Each row of numbers belongs to one of the elements below and depends on some of the facts about them. Some rows are named. Which element is each other row?

How the elements are related:
[J122 J474] Φ J715
[J122 J804] Φ J485
[J188 J379 J864] Φ J898
[J193 J291 J82] Φ J738
[J193 J537] Φ J82
[J197 J817] Φ J919
[J288 J573] Φ J772
[J288 J291] Φ J943
[J330 J337 J344 J604 J833] Φ J556
[J337 J344 J379 J738 J748 J833 J850 J864 J880 J951] Φ J179
[J344] Φ J951
[J344 J41 J62] Φ J53
[J344 J596] Φ J850
[J346] Φ J189
[J346] Φ J880
[J365 J817] Φ J337
[J379] Φ J573
[J382] Φ J295
[J385] Φ J28
[J410] Φ J864
[J45] Φ J188
[J45] Φ J346
[J45 J696] Φ J474
[J485 J738] Φ J748
[J559 J584] Φ J344
[J696] Φ J559
[J723] Φ J519
[J723] Φ J288
[J74] Φ J833
[J82] Φ J410
J146 δ [J563 J515 J382]
J189 δ [J251 J14 J291 J563 J278]
J223 δ [J251 J772 J330]
J344 δ [J664]
J385 δ [J485 J28 J559]
J41 δ [J874 J537 J92 J584 J777]
J417 δ [J82 J346]
J596 δ [J878 J874]
J604 δ [J833 J664]
J62 δ [J878 J14 J35]
J696 δ [J833 J28 J179 J880 J94]
J725 δ [J798 J833 J764 J844]
J748 δ [J573 J188 J382]
J845 δ [J878 J767 J843 J188 J613]
J850 δ [J278]
J864 δ [J798 J772 J537 J122 J844 J519 J777]
J871 δ [J798 J664 J295 J772 J559 J82]
J898 δ [J715 J14 J738]
J943 δ [J382 J946]
J951 δ [J197 J330]
[J122 J189 J223 J251 J382 J53 J556 J559 J563 J696 J725 J738 J804 J843 J845 J852 J874 J878 J898 J92] θ 228
[J14 J146 J188 J193 J197 J278 J288 J291 J295 J330 J35 J365 J379 J385 J41 J410 J417 J45 J474 J485 J515 J519 J537 J573 J584 J604 J62 J664 J723 J74 J748 J764 J767 J772 J777 J798 J817 J833 J850 J864 J871 J880 J919 J94 J943 J951 J98] θ 388
[J179 J28 J337 J344 J346 J596 J613 J715 J82 J844 J946] θ 723

Named rows:
[  3  18  29  10   6  -9  22 -11   0  18  10   0  -6 -25  -2  12  -8 -14
   8  -1  -9   9  -9  -7   8   2  14  -1 -34  -3  16 -27   7  -3] -> J337
[ 12  -3  -2  15  -3  11  16  17   3  -3  24  -7  19 -20 -15  18  -7 -10
   8   3 -19  10 -27  -7  -2   3  16   2 -24  46  15 -17  18  -2] -> J748
[ 23 -11 -12  17   4   4  20   0 -11  37  21   6   6 -23  -4   0   1 -19
  -3   6 -15   4 -20 -21  -9  -9   7  -8 -13  -9   9 -41  13  -5] -> J385
[ 11  15   5  22  -6  -4  36 -20  -9  13   5  18  24 -26  -4  -2 -13   7
   0 -12  -8   2  -6 -17  17  -2  29   8 -30  -6  21  -3  21  -4] -> J559
[ 11  15   8  19   6  -6  35 -10  -7  15   3  -3   2 -17  -3   4 -11   6
  16  -5  -5   4  14  -8   2  -2  20  -9 -25 -12  17 -16   6  -8] -> J82
[  4   6  -6  14   2   2  29 -12  -2   4  13   0  12 -18  -1  -1 -17  19
 -10  -5 -14   8 -12 -15  17  -3  24   9 -32  16  14   7  18  -2] -> J804
[  7  -1  15  11   2   0  17  -3  -5  24  18  10   0 -29   0   4  -6 -17
   0   2 -12  -1 -25 -11  14  -3  11  -7 -24   6   8 -46  20  -1] -> J41
[ 25  -1 -23  25   2  -2  37 -17  -7  46  13  11  23 -23  -7  -2 -11   6
 -16   2 -15   7 -17 -16  36  -5  27  16 -29   2  19 -38  17   1] -> J696
[  3   2   4  14   5  -1  25   3  -1  10  15   0   3 -22  -1   0  -9   5
   7   0 -14  -3  -8  -9   4  -3  14 -18 -17  23   6  -8  20  -5] -> J193
[ 17   2   1  25  -4   4  33   3 -14   9   8  17  34 -22  -3   0  -8   4
  19  -9  -5  -6  -1 -12   8  -4  20  -6 -17  -4  12 -31  21  -9] -> J485
[  4  12  12  14  -6   1  22  14   4 -20  16  -7  20 -18  -7  13  -6  13
  24 -10 -14   6 -10 -11 -19   2  13 -11 -15  48  15  23  21 -12] -> J573
[ 10  -7   0  21   6   7  22   1  -5  20  17   2   8 -25 -10   1  -9 -14
   5   5 -10  -4 -12  -7  11  -3  19 -15 -21  11  11 -39  16   0] -> J864
[  1   9  10   6  -8   6  26  16  -1 -19  15   9  29 -18   1  13  -9  25
  18 -13 -13   5 -17 -10   1   0  15   3 -20  43   9   8  24 -10] -> J188
[-26   6  54  -7  12   1  10 -18  -7 -10  13  10 -32 -33  14  -6 -15 -14
  -4  -6  -3 -14 -23  -9   2  -5   5 -25 -29 -12  -6 -10  21   0] -> J197
[ 19  22  21  30  -6  -2  33  -8 -12   5   3   6  28 -24 -17  13  -9 -25
  30  -8   2   6  15  -9  -4   2  28   1 -32 -23  32 -23   5  -8] -> J179
[ 18  17   8  14   2  -3  31  -9 -14  17   6   7   9 -16   2   7  -2   2
  17  -8  -5  13   3 -20 -18  -7  13   3 -23 -31  19 -14   4 -12] -> J28
[  4  -4  -3   4   2  12   6  12  -2  -3  28  -8  -2 -18  -7  13  -3 -12
  -2   5 -21  14 -35 -16 -18  -2   3   3 -23  27   8 -13  14  -2] -> J146
[ -3  20  11   4  -2  -1  23 -14  -7 -12  10   8   2 -20   5  -1 -10  16
  -3 -15 -10  10 -14 -23 -16  -6  15   6 -26   1  17  37  16  -8] -> J874
[ -4   0   0   6   9   8  12 -20  -7   1  21  -8 -19 -20  -4  -4 -14 -21
 -27   3 -13  10 -23 -20 -13  -8  12   3 -37 -10  12   0  11   4] -> J223
[  1  16  18   0  -5   2  17  12  -3 -22  16   9  14 -19  10  10  -2  20
  15 -14 -14   9 -24 -20 -26  -2   4   0 -17  24   6  21  19 -13] -> J767
[  0  27  19  -5   0  -1  22   5   0 -12  10   0   0 -12  10  17  -4  27
  13 -14 -13  20 -14 -18 -19  -3   6  10 -25  12  12  15   8 -14] -> J613
[  4   7  14  18   0   4  24  -2 -10 -17   8  -1   6 -21  -8  -2  -8  -6
  21  -9  -4  -7  10 -14 -30  -5  14 -28 -12  -1  15  12  11  -8] -> J519
[  9  22   5   0  -1  -4  22  10   2  -4  15  -4   4 -11   4  21  -1  19
  14  -9 -19  27 -17 -19 -24  -1   6  15 -23  23  13  13   5 -12] -> J946
[-18   6  27 -10   4   9   8   1  -8 -24  18   5 -11 -19  11   3  -9   2
   2  -7 -10   1 -26 -16 -17  -4   3  -9 -24   7  -2  10  18  -6] -> J278
[ 14   0 -15  20   4   3  21 -18  -9  21  17   0   1 -21 -10  -2  -8 -17
 -16   3 -13  11 -18 -23  -8  -9  16   5 -29 -11  22  -5  11   0] -> J725
[ -3  25  11   3  -6  -3  21  -7   0 -22  12   5  10 -16   2   7  -7  26
   3 -15 -16  16 -19 -25 -22  -2  13  13 -26  22  20  48  19  -9] -> J843
[ 11   4  12  10  -1   3  24   0 -14   3  11  14  12 -24   4  -1  -2   0
  13 -10  -8  -2 -12 -20 -19  -6   9 -12 -14 -11   9 -10  18 -10] -> J764
[-10  17  11  -1   0   1  17 -12  -2 -21  15   2  -3 -18   2   4 -11  15
  -6 -12 -14  15 -22 -22 -21  -4  13  10 -31  14  13  43  15  -6] -> J563

Which element is each row?
A row may be one of the elements named above.
[  2  18  29  11   3  -6  21 -11   0  21  10   0  -7 -25  -1  13  -9 -12
   9  -2  -7   9 -10  -8   5   1  16   0 -34  -1  14 -27   7  -3]  J337
[  2  10  -1  10   2   3  20 -15  -6   1  16   1   1 -20  -1   0  -9   0
 -11  -4 -13  13 -20 -22 -15  -3  15   7 -30  -3  15  16  14  -3]  J852
[-16   7  14  11   4  17  10 -10  -1 -31  20 -13  -6 -20 -17   4 -23 -21
 -16   0  -8   8 -17  -7  -5   1  25   7 -46  17  18  13  13   7]  J898
[-16   7  24   2   9   1  21   2   2 -21  14  -8 -11 -21   4  -1 -13  14
   8  -8 -12  -7  -6  -6  -4  -3  11 -23 -18  29  -1  18  18  -4]  J291
[  2  11   0  11   1   0  38 -17  -8   2   6  11  15 -20   8  -7 -16  33
  -4 -13 -11   0  -4 -15  28  -6  24   6 -29   4  10   7  23  -6]  J122
[  1   5  19  18   1   8  20  -1 -10 -20  10  -3   8 -23 -10  -1 -10 -16
  19  -6  -1  -4   6 -10 -22  -3  17 -24 -19  -1  16   3  12  -5]  J772
[  3   0   8  18   3   6  21   1  -5  -1  17  -1  12 -24  -6   4 -11  -4
  10  -3 -11  -2  -9  -8  -2  -2  17 -13 -22  19  11 -15  18  -4]  J410
[ 14  11   3  14   5  -1  38  -7 -10  25   4  10  13 -17   5   6 -11  16
  12  -7  -6   4   4  -9  24  -4  19   5 -28 -14  12 -38  10  -7]  J346
[ -6   1  -2   7   4  18  13  -7  -4 -14  22  -5  -1 -20 -11   5 -21  -9
 -20   2 -12  13 -26 -10   8  -1  24  17 -44  16  15  -7  16   6]  J189
[ -7   1  20   4   4   5  10   0   0   7  23   4  -5 -28   4   8  -8 -11
  -6   4 -15   1 -37 -10   9  -1  10  -6 -29  26   2 -32  21   1]  J62
[ 10  14   9  22  -5  -3  34 -21  -8  14   6  18  25 -26  -3  -1 -13  12
  -1 -12  -8   1  -6 -17  20  -2  28  11 -32  -4  22 -11  22  -4]  J559
[  2   6  30  14  -3   2  10  -4  -6  -4  16   6   8 -30  -7   8  -6 -32
   9  -3  -8   1 -23 -13 -12   0  12  -9 -25   3  16 -18  17  -3]  J919
[ -5  10  15  -1  -4   5  15  12  -4 -19  19   6   8 -18   7  11  -3   8
   9  -9 -17   9 -26 -19 -24  -4   4  -2 -19  26   6  13  21 -10]  J515
[  2  -5  -2   3   3  11   5  12  -1  -1  28  -6   1 -18  -5  13  -2 -15
  -3   4 -20  14 -37 -17 -17  -4   4   2 -21  28   8 -12  15  -3]  J146
[ 23 -10 -14  19   5   5  18  -2 -12  34  20   8   7 -22  -2  -1   1 -17
  -3   6 -15   2 -19 -21  -6  -8   6  -9 -13 -11  10 -32  14  -5]  J385
[  6  11  -9   6  -1   4  13  -7   1  -1  21  -7   4 -17  -6   8  -8   0
 -14  -2 -19  22 -32 -22 -20  -2  12  14 -31  23  21  24  12  -2]  J845
[ 20   5   2  21  10  -6  28 -13  -3  54  12   0  -3 -25  -7   9  -9 -20
   0   9 -12   9 -13  -6  26   0  18   3 -34 -12  18 -63   6   0]  J344
[  0   7  20   4  -1   1  22  -2 -14  -4  12  13   9 -22   8   0  -4   9
  10 -11  -8   0 -12 -20 -16  -7   8 -11 -17  -7   4  -7  18 -10]  J777
[  3   7  -5  12   2   2  28 -12  -3   5  13   1  11 -19  -1  -1 -17  10
 -11  -6 -14   5 -11 -14  16  -2  24   9 -31  17  14   4  17  -1]  J804
[  4  13  -1  11   1  -1  38 -19  -9   4   5  16  17 -19   7  -7 -16  34
  -4 -15 -10   0  -2 -16  24  -5  24   7 -29   4  10   6  23  -5]  J122
[  4   1   8   5   2   7  16   4 -10   2  19   7   2 -21   2   3  -5  -4
   4  -1 -13   4 -23 -18 -16  -5   7  -7 -18   4   4  -8  17  -5]  J98
[ 13  -3 -10  22  -1  10   9  18   5 -11  27 -23  19 -17 -26  17  -4 -24
  13   9 -18  13 -18 -10 -33   3  13  -9 -19  48  22   7   9  -3]  J943
[ 11   3  12  12  -2   6  20  -3 -17  -4  13  15  12 -23   2   1  -3 -11
  12  -8  -6  -1 -12 -21 -21  -7   9  -9 -16 -20  11 -11  16 -10]  J295
[  9  17  14   4   6  -2  29 -10 -11  11   5   5  -3 -17   8   5  -6  12
  13 -10  -6   9   1 -19 -11  -7  10  -1 -24 -25  12  -6   4 -11]  J844
[  2   6  18  18   3   7  22  -1 -10 -20  10  -2   5 -23 -12  -2 -10 -12
  20  -6  -2  -8   9 -10 -24  -1  19 -26 -16   1  15  -1  14  -7]  J772
[  2   7  -7  14   2   2  30 -11  -3   5  13  -1  11 -18  -2  -2 -16  17
 -11  -6 -14   7 -12 -15  17  -3  24   9 -32  17  15   4  17  -1]  J804
[  3  -5  -1   8   4   7  28   8  -6   8  16  10  14 -20   7   2 -11  17
   2  -4 -14  -3 -16  -8  27  -3  15  -3 -23  22  -2 -29  25  -4]  J45
[ 19   6   7  16  -3  -2  26  -1 -15  12  10  20  22 -24   1  -1   0   0
  17  -8  -8  -2  -7 -22 -15  -6  11 -12 -11 -13  13 -14  18 -12]  J94
[-16  -8  32   6  13  14   7  -9  -6   4  21  -1 -19 -30  -3  -2 -18 -37
 -12   7  -4  -9 -25  -1  12  -1  14 -16 -37  -2  -1 -51  19   8]  J951
[  2   0   2  10   0  15  22   8 -10  -4  16  10  22 -22  -1   6 -13   2
   6  -5 -10   0 -20  -9  14  -1  19   3 -27  13   7 -30  23  -3]  J474
[-19  22  30 -11   6  15  21   1  -8 -38   9   1  -5 -13  10  12 -24  17
   7 -14  -1   8  -8  -4  10   0  17  10 -42  -1   1  -3   9  -5]  J715
[  3  20   0   2  -4  -4  21  -4   2 -10  17   1   7 -15   5   8  -6  29
  -4 -11 -21  20 -26 -26 -20  -2  12  15 -24  29  17  48  18  -9]  J382
[ 13   9  25  21  -3  -6  29  -5  -7  20   7  17  18 -32  -1   1  -5  -8
  16  -9  -7  -7  -6 -12   6  -1  18 -16 -19   1  13 -30  22  -7]  J833
[ 10  -7   0  21   5   6  22   3  -5  18  16   2   8 -26  -7   1  -9 -17
   4   5 -10  -6 -11  -7  13  -2  18 -16 -24  10  10 -41  18   0]  J864
[  4   1  10  16   2   4  22   3  -4  -1  15   0  13 -22  -5   4 -10  -6
  10  -2 -10  -3 -10  -8   1  -2  17 -14 -21  18  11 -16  17  -4]  J410
[  9  18  10   6   6  -3  28  -8 -12   9   6   6  -3 -16   7   5  -7  11
  11  -9  -7  10   0 -17 -11  -8  10  -1 -26 -26  10  -6   6 -11]  J844
[ -3  11  33  10  -3  -6  26  -4  -6   2   8  21  11 -30  10   2  -8   9
  14 -14  -7  -7 -16 -11  17  -1  14 -12 -21   9   4 -16  27  -7]  J584
[  1   5  15  14   2   0  30  -2  -6  -5   9   9  11 -23   5  -3  -9  18
  15 -10  -8  -9   0 -11   1  -4  15 -22 -14  11   6   4  22  -8]  J537
[-10  -3  21   5   7  14   4   3  -1  -1  25  -5  -9 -28  -9   9 -15 -34
  -7   8 -11   1 -33  -3   9   1  14  -7 -37  19   3 -35  20   6]  J850
[-27  19  29   3   4   5  20 -16   1 -41  10 -10  -9 -21  -1  -3 -23  15
  -4 -12  -7   1  -6  -9  -4   0  23  -5 -37  19  10  44  18   0]  J738
[  5   0   7   5   3   6  16   2 -10  -2  19   6   4 -22   0   4  -4  -5
   5  -2 -12   5 -22 -17 -17  -5   6  -8 -19   1   7  -9  17  -6]  J98

